Below is a small trained network, with its code and all its weights. Each question gives an input and a class and asks what happens when units are switched off, that is, made to give their printed mean instead of their output.

import numpy as np


def w(rows, s, z=0):
    codes = np.array(rows[::2]) - 128.0
    scale = np.full(codes.shape[1], s)
    scale[-1] = z or s
    return codes * scale


def f(y):
    return np.maximum(y, 0)


def log_softmax(a):
    a = a - a.max(-1, keepdims=True)
    return a - np.log(np.exp(a).sum(-1, keepdims=True))


def net(x, mask):
    res = np.array(x, float).reshape(1, 6) / 4 @ E
    y = f(res @ A[0][:, :-1].T + A[0][:, -1])
    res = res + np.where(mask, y, B[0][:, -1]) @ B[0][:, :-1]
    return log_softmax(res[-1] @ U[:, :-1].T + U[:, -1])


A, B = {}, {}
E = w([
[128,110,186,149,105],'x0',
[37,7,124,159,101],'x1',
[114,117,87,152,1],'x2',
[77,152,184,71,69],'x3',
[164,30,206,29,112],'x4',
[53,149,227,118,93],'x5',
],0.0072)
A[0] = w([
[124,51,63,118,176,182],'neuron 1',
[86,143,73,182,112,165],'neuron 2',
[160,184,112,140,138,66],'neuron 3',
[162,160,109,146,111,82],'neuron 4',
[130,168,198,124,163,151],'neuron 5',
[121,133,132,136,126,79],'neuron 6',
[125,124,153,142,131,25],'neuron 7',
[110,128,102,160,103,122],'neuron 8',
[160,50,65,116,200,104],'neuron 9',
[118,68,192,93,28,107],'neuron 10',
[62,111,48,213,86,176],'neuron 11',
[121,133,151,121,141,103],'neuron 12',
[132,190,160,101,149,121],'neuron 13',
[97,135,84,180,90,128],'neuron 14',
[127,158,185,117,149,146],'neuron 15',
[95,154,127,130,152,41],'neuron 16',
[186,238,63,140,147,159],'neuron 17',
[144,56,90,119,174,139],'neuron 18',
[120,183,204,131,174,87],'neuron 19',
[115,109,221,91,94,253],'neuron 20',
[130,130,211,128,137,114],'neuron 21',
[175,248,86,136,125,191],'neuron 22',
[149,74,87,119,171,111],'neuron 23',
[130,137,164,111,142,96],'neuron 24',
[116,116,142,108,98,83],'neuron 25',
[120,66,157,95,17,142],'neuron 26',
],0.014,0.0028)
B[0] = w([
[163,176,202,143,130,190],'neuron 1',
[54,170,128,126,118,201],'neuron 2',
[168,138,102,107,103,170],'neuron 3',
[141,148,106,105,151,158],'neuron 4',
[137,98,105,204,120,181],'neuron 5',
[126,129,128,128,137,131],'neuron 6',
[122,126,121,129,149,133],'neuron 7',
[85,141,111,123,135,167],'neuron 8',
[193,185,218,148,114,191],'neuron 9',
[124,67,137,44,119,251],'neuron 10',
[2,180,119,144,125,239],'neuron 11',
[126,119,129,152,103,144],'neuron 12',
[151,119,86,156,134,177],'neuron 13',
[50,151,106,118,144,192],'neuron 14',
[141,93,111,182,145,172],'neuron 15',
[129,152,141,131,116,143],'neuron 16',
[193,170,55,78,113,233],'neuron 17',
[163,164,201,139,127,176],'neuron 18',
[148,105,99,210,137,181],'neuron 19',
[136,3,115,139,133,242],'neuron 20',
[112,89,134,193,127,181],'neuron 21',
[189,144,43,104,142,229],'neuron 22',
[164,163,187,138,136,168],'neuron 23',
[119,118,132,163,120,154],'neuron 24',
[131,107,139,109,124,162],'neuron 25',
[102,88,159,41,136,249],'neuron 26',
],0.03,0.012)
U = w([
[158,68,105,183,143,18],'0',
[46,175,108,94,116,245],'1',
[211,185,223,116,127,195],'2',
[138,31,173,3,106,36],'3',
[214,171,30,57,121,217],'4',
],0.0069,0.0012)

Each question gives the input, the list of numbers given to net, and the class t.
The units are the neurons (one row each of A and B). Each row of codes is followed by its name. A weight is (code - 128) times the scale printed after its matrix; where a second scale follows, it is the last column's (A, B and U).
mask holds one flag per neuron, in row order. A switched-off neuron (its flag False) gives its mean, the last column of its row in B, instead of its output. The means were averaged over made-up inputs and are rounded, as every weight is.
A unit's drop is (log p(t) with every unit on - log p(t) with that unit switched off) / (log p(t) with every unit on - log p(t) with every unit switched off).
The circuit of an input: a set's keep is (log p(t) with only the set's units on - log p(t) with every unit switched off) / (log p(t) with every unit on - log p(t) with every unit switched off). Starting from the 12 units with the biggest drops (on a tie, the unit counted first), units are removed one at a time, each time the one whose removal leaves the highest keep (on an exact tie, the one counted first), for as long as the keep stays at least 0.8.
units of the circuit, in order: the units of the circuit, biggest drop first
top k neurons: the k neurons with the biggest drops, biggest first
drop when u is switched off: that unit's drop, to one decimal
input [-6,6,-7,5,-7,8], class 0: units of the circuit, in order => (neuron 19)
input [2,0,0,-8,-1,4], class 1: units of the circuit, in order => (neuron 20; neuron 22)
input [4,3,4,-4,1,-4], class 2: top 4 neurons => (neuron 9; neuron 1; neuron 18; neuron 23)
input [2,-3,0,5,2,3], class 0: top 2 neurons => (neuron 19; neuron 5)
input [-4,6,2,-6,2,4], class 2: top 4 neurons => (neuron 1; neuron 18; neuron 9; neuron 20)
input [-6,7,-6,-7,-8,-1], class 2: top 2 neurons => (neuron 9; neuron 1)
input [-8,7,-4,-2,-3,2], class 2: top 2 neurons => (neuron 1; neuron 9)
input [-1,1,3,3,-1,0], class 1: top 2 neurons => (neuron 20; neuron 10)
input [5,-1,-7,-1,7,-2], class 0: drop when neuron 5 is switched off => 0.1
input [-2,-3,2,6,-3,5], class 0: drop when neuron 17 is switched off => 0.1
input [6,-1,-3,-6,-5,4], class 4: drop when neuron 20 is switched off => 0.5
